Here is a tiny trained network, its code and every weight. The questions are about switching its units off for an input and a class, where a switched-off unit gives its printed mean instead of its output.

import numpy as np


def w(rows, s, z=0):
    codes = np.array(rows[::2]) - 128.0
    scale = np.full(codes.shape[1], s)
    scale[-1] = z or s
    return codes * scale


def f(y):
    return y / 2 * (1 + np.tanh(0.7978845608 * (y + 0.044715 * y**3)))


def log_softmax(a):
    a = a - a.max(-1, keepdims=True)
    return a - np.log(np.exp(a).sum(-1, keepdims=True))


def net(x, mask):
    res = np.array(x, float).reshape(1, 8) / 4 @ E
    y = f(res @ A[0][:, :-1].T + A[0][:, -1])
    res = res + np.where(mask, y, B[0][:, -1]) @ B[0][:, :-1]
    return log_softmax(res[-1] @ U[:, :-1].T + U[:, -1])


A, B = {}, {}
E = w([
[168,108,156,119],'x0',
[152,128,98,119],'x1',
[150,137,112,36],'x2',
[121,2,129,169],'x3',
[161,127,125,80],'x4',
[181,142,110,141],'x5',
[80,158,87,128],'x6',
[123,91,73,96],'x7',
],0.011)
A[0] = w([
[168,58,118,104,127],'n1',
[112,213,215,2,197],'n2',
[174,87,38,58,204],'n3',
[230,140,215,153,126],'n4',
[128,135,150,155,86],'n5',
[156,110,88,112,114],'n6',
[198,136,95,152,248],'n7',
[139,112,110,124,16],'n8',
[202,16,199,127,55],'n9',
[103,137,149,125,53],'n10',
[133,165,165,98,118],'n11',
[153,92,109,123,23],'n12',
[166,44,129,152,136],'n13',
[152,205,160,148,128],'n14',
[136,60,116,108,26],'n15',
[115,61,164,147,33],'n16',
[165,49,138,131,27],'n17',
[166,150,163,92,254],'n18',
[125,154,104,90,109],'n19',
[138,161,168,94,85],'n20',
[64,81,25,38,160],'n21',
],0.0095,0.0057)
B[0] = w([
[123,68,160,106,184],'n1',
[208,237,13,90,254],'n2',
[173,20,12,85,221],'n3',
[129,125,178,232,212],'n4',
[105,146,221,167,129],'n5',
[197,106,198,47,141],'n6',
[216,3,129,162,206],'n7',
[120,110,194,56,113],'n8',
[99,86,230,104,221],'n9',
[143,238,116,83,116],'n10',
[199,157,27,105,152],'n11',
[112,135,187,19,124],'n12',
[105,96,246,105,205],'n13',
[180,77,54,163,181],'n14',
[182,140,196,82,146],'n15',
[74,215,231,81,159],'n16',
[125,93,170,91,163],'n17',
[230,120,131,143,218],'n18',
[61,126,33,103,142],'n19',
[171,170,60,141,143],'n20',
[150,58,42,229,209],'n21',
],0.0063,0.0087)
U = w([
[88,88,211,54,113],'0',
[173,65,149,234,224],'1',
[136,8,49,83,62],'2',
[189,234,80,2,166],'3',
[79,183,166,111,3],'4',
[31,167,36,214,219],'5',
[8,166,235,192,151],'6',
],0.0083,0.0073)

Each question gives the input, the list of numbers given to net, and the class t.
The units are the neurons (one row each of A and B). Each row of codes is followed by its name. A weight is (code - 128) times the scale printed after its matrix; where a second scale follows, it is the last column's (A, B and U).
mask holds one flag per neuron, in row order. A switched-off neuron (its flag False) gives its mean, the last column of its row in B, instead of its output. The means were averaged over made-up inputs and are rounded, as every weight is.
A unit's drop is (log p(t) with every unit on - log p(t) with that unit switched off) / (log p(t) with every unit on - log p(t) with every unit switched off).
The circuit of an input: a set's keep is (log p(t) with only the set's units on - log p(t) with every unit switched off) / (log p(t) with every unit on - log p(t) with every unit switched off). Starting from the 12 units with the biggest drops (on a tie, the unit counted first), units are removed one at a time, each time the one whose removal leaves the highest keep (on an exact tie, the one counted first), for as long as the keep stays at least 0.8.
circuit, biggest first: the units of the circuit, biggest drop first
top k neurons: the k neurons with the biggest drops, biggest first
drop of u: that unit's drop, to one decimal
input [0,-3,4,3,1,-3,-7,-3], class 0: circuit, biggest first => n21; n9
input [-6,-7,6,5,3,4,-3,-4], class 0: circuit, biggest first => n21; n14; n2
input [3,-3,-8,-8,3,-5,-2,-2], class 3: top neuron => n2
input [-1,7,3,-2,-4,-8,-7,-4], class 3: circuit, biggest first => n2; n21
input [2,-6,-2,0,6,-7,-6,3], class 0: circuit, biggest first => n21; n9; n14
input [1,1,-8,-6,4,-8,5,-1], class 3: top 2 neurons => n21; n4
input [-8,-8,-3,5,-1,-2,7,-6], class 6: top 3 neurons => n2; n3; n21
input [-5,-7,5,7,-3,7,-1,-8], class 6: drop of n2 => 0.1
input [-1,3,-1,0,7,-3,4,-6], class 3: drop of n21 => 0.2
input [-6,1,-3,-5,8,8,-7,6], class 2: drop of n3 => 0.5
